Moves between nodes:
ω: Pab->Los, Vur->Big, Nom->Gir, Gir->Bag, Bok->Sev, Big->Sav, Ral->Suv, Fiz->Ral, Maf->Pum, Riv->Kom, Kem->Piv, Miv->Nem, Bep->Vom, Laz->Zul, Gat->Gid, Sev->Tum, Bop->Lan, Tak->Mal, Vom->Vig, Gol->Pab, Kom->Nas, Nem->Zop, Tar->Bez, Gid->Gud, Pum->Kup, Zul->Pir, Mal->Ref, Zod->Kem, Bar->Bop, Rup->Tar
ε: Pab->Kom, Vur->Fiz, Nom->Rup, Gir->Tar, Bok->Gol, Big->Ral, Bez->Pir, Suv->Ref, Ral->Mal, Fiz->Tak, Maf->Zod, Riv->Bok, Kem->Bop, Piv->Lan, Miv->Bep, Bep->Gat, Laz->Nom, Gat->Miv, Sev->Pab, Nas->Tum, Zop->Vig, Bop->Pum, Kup->Piv, Tak->Vur, Vom->Gid, Lan->Kup, Tum->Los, Gol->Riv, Bag->Bez, Vig->Gud, Sav->Suv, Los->Nas, Ref->Sav, Kom->Sev, Nem->Vom, Tar->Zul, Pir->Bag, Gud->Zop, Gid->Nem, Pum->Kem, Zul->Gir, Mal->Big, Zod->Bar, Bar->Maf, Rup->Laz
τ: Pab->Gol, Gir->Nom, Big->Vur, Bez->Tar, Suv->Ral, Ral->Fiz, Kem->Zod, Piv->Kem, Sev->Bok, Nas->Kom, Zop->Nem, Bop->Bar, Kup->Pum, Vom->Bep, Lan->Bop, Tum->Sev, Bag->Gir, Vig->Vom, Sav->Big, Los->Pab, Ref->Mal, Kom->Riv, Nem->Miv, Tar->Rup, Pir->Zul, Gud->Gid, Gid->Gat, Pum->Maf, Zul->Laz, Mal->Tak
η: Pab->Zul, Vur->Miv, Nom->Fiz, Gir->Ral, Bok->Rup, Big->Nem, Bez->Ref, Suv->Vig, Ral->Vom, Fiz->Bep, Maf->Gol, Riv->Nom, Kem->Kom, Piv->Nas, Miv->Maf, Bep->Zod, Laz->Vur, Gat->Bar, Sev->Tar, Nas->Bag, Zop->Kup, Bop->Sev, Kup->Los, Tak->Gat, Vom->Kem, Lan->Tum, Tum->Bez, Gol->Laz, Bag->Suv, Vig->Piv, Sav->Zop, Los->Pir, Ref->Gud, Kom->Gir, Nem->Pum, Tar->Mal, Pir->Sav, Gud->Lan, Gid->Bop, Pum->Pab, Zul->Big, Mal->Gid, Zod->Riv, Bar->Bok, Rup->Tak
ρ: Pab->Nem, Vur->Gol, Nom->Zod, Gir->Kem, Bok->Gat, Big->Pab, Bez->Lan, Suv->Nas, Ral->Kom, Fiz->Riv, Maf->Vur, Riv->Bep, Kem->Ral, Piv->Suv, Miv->Laz, Bep->Nom, Laz->Maf, Gat->Rup, Sev->Gid, Nas->Vig, Zop->Pir, Bop->Mal, Kup->Sav, Tak->Bok, Vom->Gir, Lan->Ref, Tum->Gud, Gol->Miv, Bag->Piv, Vig->Bag, Sav->Los, Los->Zop, Ref->Tum, Kom->Vom, Nem->Zul, Tar->Bop, Pir->Kup, Gud->Bez, Gid->Tar, Pum->Big, Zul->Pum, Mal->Sev, Zod->Fiz, Bar->Tak, Rup->Bar
ζ: Pab->Sev, Vur->Tak, Nom->Laz, Gir->Zul, Bok->Riv, Big->Mal, Bez->Bag, Suv->Sav, Ral->Big, Fiz->Vur, Maf->Bar, Riv->Gol, Kem->Pum, Piv->Kup, Miv->Gat, Bep->Miv, Laz->Rup, Gat->Bep, Sev->Kom, Nas->Los, Zop->Gud, Bop->Kem, Kup->Lan, Tak->Fiz, Vom->Nem, Lan->Piv, Tum->Nas, Gol->Bok, Bag->Pir, Vig->Zop, Sav->Ref, Los->Tum, Ref->Suv, Kom->Pab, Nem->Gid, Tar->Gir, Pir->Bez, Gud->Vig, Gid->Vom, Pum->Bop, Zul->Tar, Mal->Ral, Zod->Maf, Bar->Zod, Rup->Nom

The rows follow the links: the fewer symbols apart two nodes are, the more alike their rows tend to be.

Each row is also shifted at random along 5 hidden directions that mean nothing.

Some nodes, each with a row of numbers:
Kup: 42 -65 237 -193 -229 57 24 -209 183 -25 -57 258 21 -51 -450 -675 128 13 66 -405 99 -106 -23 -403 -19 -70 114 177 -315 -33 -192 -240 -337 -233 378 -196 -95 42 32 -247 -127 -350 -15 101 -366 122 -75 198 252 -39 -234 -1 -150 307 298 -50 -516 -461 -331 380 -242
Mal: -136 -264 -66 46 -126 151 60 -190 221 70 6 52 361 -150 206 190 -239 273 -124 424 -106 374 81 -446 -284 21 -210 145 -254 207 190 224 -112 -500 -144 10 -78 60 -245 -147 18 -12 60 -63 -207 -235 -34 -66 -101 291 -15 68 62 21 37 179 106 -261 123 172 -21
Gir: 138 9 12 90 -68 -33 -75 -297 74 318 112 142 225 116 243 176 -300 769 207 366 -152 202 -280 -579 -394 362 53 3 68 218 247 428 60 -439 -411 -474 78 347 -280 236 314 117 225 -105 328 68 -237 27 -176 556 167 -25 368 41 285 41 -26 -953 -374 -286 257
Los: 31 -92 267 -143 -197 -248 32 -179 -314 135 -397 -323 -381 80 11 95 -138 251 367 -189 220 -163 16 -23 -114 169 425 161 169 245 -657 -619 94 -14 1 -265 -97 -90 78 -140 312 -61 114 -64 287 484 18 135 85 107 435 -34 -95 162 136 -49 -780 -696 -292 -225 176
Maf: 126 244 47 19 371 6 -67 117 -142 -385 316 -279 -198 -214 -59 -259 301 59 -103 -230 -55 -291 96 309 231 124 194 195 319 -217 363 -144 205 513 105 224 -48 -439 125 -104 -249 44 -299 119 216 -238 -133 -98 -44 -227 -287 -145 1 -207 -5 -67 -531 431 354 41 -243
Bag: 218 165 258 214 -443 96 -429 74 -275 -104 75 -393 -185 -68 300 64 186 901 101 -58 -137 -571 211 -105 25 192 489 73 404 -492 87 -377 639 279 692 -13 -174 -383 -3 -278 183 -172 -196 5 646 -244 314 7 -242 238 -177 148 79 -625 130 -177 -1776 142 25 -360 -263
Nem: 230 -30 218 -29 178 -25 -34 74 -87 -282 67 13 20 -122 117 -95 -58 121 -21 -233 -64 -38 17 35 -130 101 -142 6 28 229 46 392 -93 -294 -294 -216 97 195 56 132 -281 -15 -229 -51 -36 0 -112 23 -52 -183 202 -42 78 267 149 102 512 -164 278 223 24
Sev: -276 -161 -208 -147 -45 16 212 8 253 88 -161 63 27 -183 -137 -90 121 -475 191 17 37 26 -153 -268 -6 89 -29 136 -392 42 63 -55 -264 -105 138 153 -37 255 91 -71 124 -22 119 -69 -623 247 114 156 202 78 -203 119 -152 154 -42 -134 54 -23 -287 135 311
Vom: 178 -2 -155 -157 -1 -45 -205 288 -88 -223 -187 518 -76 286 -218 -284 202 -39 35 -146 -51 -225 -129 -306 55 -154 -207 -103 1 -53 -388 201 -389 -286 405 81 -93 391 -98 -42 -346 51 -73 -2 -382 -91 229 153 206 -414 -394 -76 -62 -52 335 178 257 276 -338 76 -599
Bok: -422 140 -149 -165 372 28 234 285 -213 -107 -177 417 -6 69 -202 -299 383 -549 -5 -6 -347 -464 -54 -357 331 -242 -13 304 -118 -156 -83 -173 -506 94 309 539 -61 247 -172 -164 -226 224 -55 -177 -613 238 169 152 389 -143 -520 -128 -225 -165 63 71 -171 395 -435 -16 77
Laz: -11 110 30 -82 321 136 -182 -218 77 37 331 -184 97 -213 -32 -114 15 97 3 240 -131 329 -136 -122 120 59 140 86 -40 66 253 24 -152 70 -44 42 -8 -349 157 61 181 21 -58 -73 -239 -82 -133 -91 -97 49 -96 100 -236 51 -340 98 -22 -278 -412 95 -99
Zop: 231 -159 233 137 -234 -87 -193 330 -92 -387 -6 51 37 -254 -97 -105 183 123 4 -491 -193 -584 252 148 176 -321 -59 -14 183 -162 64 174 447 168 76 -76 -156 234 171 9 -423 -161 -362 -95 391 -381 159 -1 -13 -348 -123 -86 228 -265 270 8 -133 830 589 -28 -123
Vig: 103 -50 -96 -63 -305 -180 -94 67 -302 228 -503 122 -341 454 -101 48 -174 -277 106 -213 330 -175 -90 292 -127 -346 8 -534 -72 115 -854 -266 -231 -66 204 32 187 -3 -9 79 -60 3 173 3 70 241 199 -22 117 -285 355 16 -122 199 45 -61 324 169 -209 -66 -110
Kem: 97 123 -59 30 -132 15 -23 -237 850 -49 308 137 48 -86 -237 -508 3 143 20 -72 274 451 -286 -82 -126 298 -124 -31 -272 -165 543 314 -304 16 122 -273 -18 92 48 10 -79 -294 65 281 -207 -228 -268 -88 -60 205 -336 197 155 -13 137 -58 403 -54 140 167 -137
Tak: -355 -11 -195 -54 155 262 -74 18 -85 -174 83 138 -4 56 15 -201 214 -377 -263 170 -68 34 150 -169 375 -413 -157 125 -264 -139 -95 -255 -528 -18 593 781 -81 -370 -100 -327 37 68 -155 -158 -661 -152 130 2 207 -210 -503 114 -518 -87 -260 274 -221 451 -342 274 -510
Zul: 174 -83 98 -49 53 35 48 -167 -190 251 254 -160 105 -166 -34 390 -325 -303 -52 118 -2 341 44 532 234 -264 -74 -82 49 269 34 380 298 144 -674 -155 320 -96 274 454 125 -35 247 -139 413 -29 -250 -60 -130 157 654 85 -63 182 -487 -91 916 -234 63 -135 512
Bop: -398 -62 -181 81 126 -31 269 -157 32 153 -288 92 -68 330 -248 -322 52 -321 -124 -153 168 4 -113 -5 -259 43 -47 -96 -462 143 -321 -270 -546 -31 168 126 142 130 -272 -215 95 99 159 209 -442 440 -84 54 240 59 25 -71 -209 236 115 47 -24 -251 -163 158 56

Where do the symbols, taken in turn from left to right, take each start?
Answer with the node's name.
-289 238 -70 155 286 97 110 211 114 -372 265 153 258 -238 142 -218 188 208 -236 17 -318 -173 -55 -251 -135 374 -152 369 40 -180 646 424 -89 118 -164 66 -137 336 -346 -5 -299 304 -254 122 -140 -136 -61 -9 -23 18 -396 -137 391 -306 375 153 -41 189 401 -42 61
ζ ω ζ η η -> Zul
159 -294 76 -69 -373 77 2 -186 244 355 23 50 261 -175 -318 -159 -121 -303 21 28 50 268 -109 -36 198 -500 -16 -73 -319 66 -104 318 -116 -104 -136 -142 19 47 296 157 189 -393 236 -121 -206 48 -46 96 107 172 246 50 -220 249 -227 -94 715 -90 -201 187 115
ζ ζ ρ ζ η ζ ρ η -> Lan
96 147 149 162 111 -249 -71 46 -253 -138 159 -403 -259 -175 -66 -162 157 65 -42 -339 188 -335 242 801 219 51 314 92 320 -168 6 -295 421 676 -105 52 24 -462 224 18 -175 -62 -196 150 594 -101 -217 -176 -55 -257 130 -92 162 -249 -89 -147 -442 404 530 -96 45
η η ε ω ε ρ ρ -> Ref
30 387 -239 115 287 -162 120 102 -165 107 -69 112 -221 577 -105 -64 -35 71 -44 -41 105 -32 -146 154 -53 189 95 -66 217 59 -249 -215 -254 103 31 35 107 -138 -177 -3 -108 398 54 181 103 216 -133 1 45 -144 -53 -194 62 -12 69 -20 -20 -202 -139 -283 -55
ρ ζ η η ρ ζ -> Tak
-129 -355 70 -82 -250 31 -110 -110 -114 -18 -265 -35 41 -61 -27 -44 67 25 -52 -282 71 -256 45 -318 -103 -59 -105 -93 -364 -84 -221 -282 -233 -199 489 69 12 127 -200 -247 62 -21 -152 -24 -288 -59 244 124 124 -108 -58 141 -116 197 235 -23 -433 174 -61 115 -150
η η τ ζ ε -> Sev
71 -205 209 -76 -149 -15 13 -13 -316 -79 -150 308 260 20 -104 -108 1 -158 93 -135 -123 -287 210 -133 288 -708 46 156 -51 23 -285 -78 140 -238 -42 32 -169 241 -43 -19 -200 -194 -113 -265 -10 -20 23 73 144 -86 -37 -144 -165 53 165 72 -62 184 -12 257 -270
η τ ρ τ ζ ε ζ -> Rup
-335 -220 167 -143 -308 163 -98 -413 138 141 -279 -684 -427 32 45 -41 -87 81 201 -111 433 53 60 -193 -153 593 459 -70 -461 -51 -389 -946 -304 -19 778 -70 -115 -766 70 -597 779 -407 60 16 -295 382 96 22 53 293 67 248 -454 184 -268 -241 -1393 -608 -667 12 -28
ζ τ ζ ω ρ τ ω -> Zop
-323 0 -127 137 453 -111 -71 197 -709 -98 -331 -439 -331 460 321 474 -114 -202 -68 63 152 -168 282 596 -27 237 73 -206 239 227 -660 -503 -185 319 44 321 325 -434 -79 -58 141 530 -118 -10 144 228 186 -212 -18 -399 387 -208 -163 50 -238 39 -253 24 47 -333 -28
ω ρ ζ ω ε η τ ζ -> Ral
136 340 124 187 190 136 -169 -45 6 40 285 -401 -14 150 449 203 -141 821 144 390 -44 209 -160 -180 -227 633 168 37 296 52 421 78 121 -71 -72 -249 32 -185 -67 70 355 226 0 24 363 -165 -104 -84 -314 359 -47 109 157 -138 61 111 -644 -669 -191 -269 -63
ω ω ζ ε τ ε -> Tar
90 -27 -131 -104 -402 -136 95 73 57 290 -431 363 -149 348 -200 25 -11 -442 229 -70 128 -2 -131 57 118 -372 36 -248 -71 8 -455 -92 -119 -189 93 9 -7 295 45 103 -30 -51 422 -56 -98 306 145 157 211 -45 192 22 -105 236 116 -205 460 48 -417 106 274
η ε ε ζ ε -> Pir
93 312 -213 248 192 52 -133 1 265 -81 459 -215 -15 -57 321 256 -52 324 -139 362 8 311 -81 121 21 203 -167 60 264 -149 481 283 190 32 -42 31 -88 -322 63 59 -85 22 -192 111 262 -527 9 -280 -317 -35 -224 100 128 -306 -254 -6 -30 267 154 -125 -288
ω ε τ ε ρ η -> Laz
84 93 61 -117 121 -36 164 244 300 -243 166 218 262 -544 -346 -254 355 -592 68 -265 -135 -127 -39 155 508 -402 34 235 112 -158 334 258 181 169 -203 154 -44 162 429 197 -335 -192 -20 12 -73 -5 -14 89 169 -258 -247 26 -19 -58 -116 -149 648 642 130 207 246
ω η τ ω ρ η τ -> Pab
139 136 109 101 443 -61 -96 299 -544 -427 230 -65 89 -49 382 294 82 271 -54 95 -379 -397 351 342 321 -171 72 293 720 0 69 -64 509 308 -182 227 -99 -157 -26 94 -349 270 -328 -133 535 -315 45 -7 -137 -316 -116 -151 190 -328 33 185 -464 383 405 -176 -252
ω ω ζ τ η η ρ -> Mal
130 67 -31 240 -355 22 -125 -56 229 -38 94 -136 -182 63 -95 -189 167 364 25 -243 128 -285 22 13 -108 137 161 -58 120 -451 84 -191 225 141 375 -120 -94 -18 94 -147 -34 -208 -116 220 356 -123 -4 62 -146 146 -218 65 264 -256 313 -109 -667 301 265 -21 -197
η τ ω ε ε ρ ρ -> Pir
194 -1 69 -87 281 41 -47 -80 238 -423 283 85 102 -267 -41 -118 76 69 -137 -18 -107 217 -95 -122 -24 124 -157 29 -86 226 369 427 -367 -249 -200 -89 -4 97 50 120 -176 108 -100 122 -340 -175 -135 -56 55 -147 -235 23 67 272 -31 198 482 -80 7 228 -261
ε η ω η η -> Gir
-188 -245 9 71 -68 339 -67 -370 496 294 271 -218 330 -269 -1 -57 -105 -100 -189 381 41 541 -135 -277 -25 42 -145 -53 -530 -48 429 249 -139 25 33 29 47 -106 41 -84 304 -287 83 35 -453 -142 -28 -142 -133 427 -34 379 -169 178 -377 4 343 -113 -43 85 168
ω ε ζ ζ ρ η η -> Bag
-57 -84 176 90 -193 41 -163 36 -732 62 -354 -135 25 172 220 149 124 714 189 -160 -419 -852 297 -484 -104 29 451 247 242 -144 -453 -432 194 31 305 61 -196 116 -403 -366 218 117 -279 -220 465 221 425 338 -38 250 76 -126 92 -254 574 96 -1854 -282 -171 -423 43
η ε ε ε ζ ζ -> Sav
199 100 -65 11 -67 -31 -148 304 -328 -211 -86 609 27 337 125 -65 125 220 32 71 -325 -431 138 -278 345 -518 79 106 435 -148 -172 -34 43 -197 416 400 -285 225 -131 -228 -344 196 -93 -66 21 -220 210 189 104 -224 -561 -182 47 -353 541 294 -689 223 -84 -62 -575
ε ζ ε ω ε τ ω -> Sav
153 191 -73 -73 -238 -7 -104 19 649 54 191 83 37 -214 37 4 91 29 196 185 96 266 -404 -243 -132 426 4 25 31 -203 559 268 34 -153 -31 -191 -143 126 48 135 91 -232 118 43 136 -18 -127 37 -30 243 -117 37 169 -159 22 -196 188 8 -54 55 164
τ ζ ρ ζ ω ζ -> Vom
